A =
[[ 0.16 -0.10  0.04  0.06  0.03 -0.07  0.19 -0.02  0.03  0.08 -0.05  0.01
   0.07 -0.11  0.07]
 [-0.03  0.09  0.12  0.14 -0.01 -0.08  0.02  0.09  0.05 -0.05 -0.12  0.06
   0.12  0.07  0.10]
 [ 0.09 -0.08  0.10 -0.09  0.15  0.11  0.08 -0.15  0.06  0.00  0.02 -0.03
  -0.06  0.04 -0.02]
 [-0.01  0.13  0.04  0.10  0.03 -0.06 -0.03  0.13 -0.05 -0.08 -0.08  0.03
   0.21 -0.02  0.11]
 [ 0.00  0.09 -0.13  0.05  0.02  0.02 -0.07  0.02 -0.09 -0.02 -0.01 -0.02
   0.15 -0.04  0.09]
 [ 0.03 -0.06 -0.11  0.13 -0.09 -0.02  0.07 -0.16  0.07  0.09 -0.06  0.00
  -0.03  0.06  0.07]
 [ 0.04  0.06 -0.06 -0.10  0.11  0.11 -0.06  0.05 -0.09 -0.01  0.12 -0.03
   0.07 -0.07 -0.01]
 [-0.03  0.02 -0.02  0.17 -0.05 -0.06  0.03 -0.13  0.07 -0.02 -0.16  0.01
   0.06  0.11  0.12]
 [ 0.09 -0.10 -0.09 -0.01  0.04  0.07  0.07 -0.22  0.04  0.07  0.00 -0.04
  -0.06  0.01  0.02]
 [ 0.13 -0.11  0.04  0.08 -0.01 -0.06  0.19 -0.05  0.08  0.10 -0.05  0.02
   0.01 -0.05  0.05]
 [-0.02 -0.02 -0.16  0.11 -0.09  0.03  0.00 -0.17  0.06  0.08 -0.02  0.00
  -0.06  0.11  0.05]
 [ 0.12 -0.03  0.11 -0.11  0.16  0.07  0.09  0.05 -0.01  0.01  0.08 -0.01
   0.04 -0.09 -0.02]]
A[0,0] -> 0.16
A[1] -> [-0.03, 0.09, 0.12, 0.14, -0.01, -0.08, 0.02, 0.09, 0.05, -0.05, -0.12, 0.06, 0.12, 0.07, 0.10]
A[2,3] -> -0.09
A[:, 11] -> [0.01, 0.06, -0.03, 0.03, -0.02, 0.00, -0.03, 0.01, -0.04, 0.02, 0.00, -0.01]
A[11] -> [0.12, -0.03, 0.11, -0.11, 0.16, 0.07, 0.09, 0.05, -0.01, 0.01, 0.08, -0.01, 0.04, -0.09, -0.02]
A[2,11] -> -0.03
A[0,5] -> -0.07
A[8,8] -> 0.04
A[:, 5] -> [-0.07, -0.08, 0.11, -0.06, 0.02, -0.02, 0.11, -0.06, 0.07, -0.06, 0.03, 0.07]
A[:, 2] -> [0.04, 0.12, 0.10, 0.04, -0.13, -0.11, -0.06, -0.02, -0.09, 0.04, -0.16, 0.11]
A[6,12] -> 0.07
A[1,11] -> 0.06
A[4,9] -> -0.02
A[3,9] -> -0.08
A[1,7] -> 0.09
A[7] -> [-0.03, 0.02, -0.02, 0.17, -0.05, -0.06, 0.03, -0.13, 0.07, -0.02, -0.16, 0.01, 0.06, 0.11, 0.12]
A[7,9] -> -0.02
A[4,10] -> -0.01
A[:, 14] -> [0.07, 0.10, -0.02, 0.11, 0.09, 0.07, -0.01, 0.12, 0.02, 0.05, 0.05, -0.02]
A[6,0] -> 0.04
A[8,10] -> 0.00
A[:, 8] -> [0.03, 0.05, 0.06, -0.05, -0.09, 0.07, -0.09, 0.07, 0.04, 0.08, 0.06, -0.01]
A[8,2] -> -0.09
A[:, 9] -> [0.08, -0.05, 0.00, -0.08, -0.02, 0.09, -0.01, -0.02, 0.07, 0.10, 0.08, 0.01]
A[:, 4] -> [0.03, -0.01, 0.15, 0.03, 0.02, -0.09, 0.11, -0.05, 0.04, -0.01, -0.09, 0.16]
A[2,14] -> -0.02
A[6] -> [0.04, 0.06, -0.06, -0.10, 0.11, 0.11, -0.06, 0.05, -0.09, -0.01, 0.12, -0.03, 0.07, -0.07, -0.01]
A[8,6] -> 0.07
A[5,11] -> 0.00
A[10,12] -> -0.06
A[:, 3] -> [0.06, 0.14, -0.09, 0.10, 0.05, 0.13, -0.10, 0.17, -0.01, 0.08, 0.11, -0.11]
A[2,1] -> -0.08
A[11,8] -> -0.01
A[8,12] -> -0.06
A[2,0] -> 0.09
A[5] -> [0.03, -0.06, -0.11, 0.13, -0.09, -0.02, 0.07, -0.16, 0.07, 0.09, -0.06, 0.00, -0.03, 0.06, 0.07]
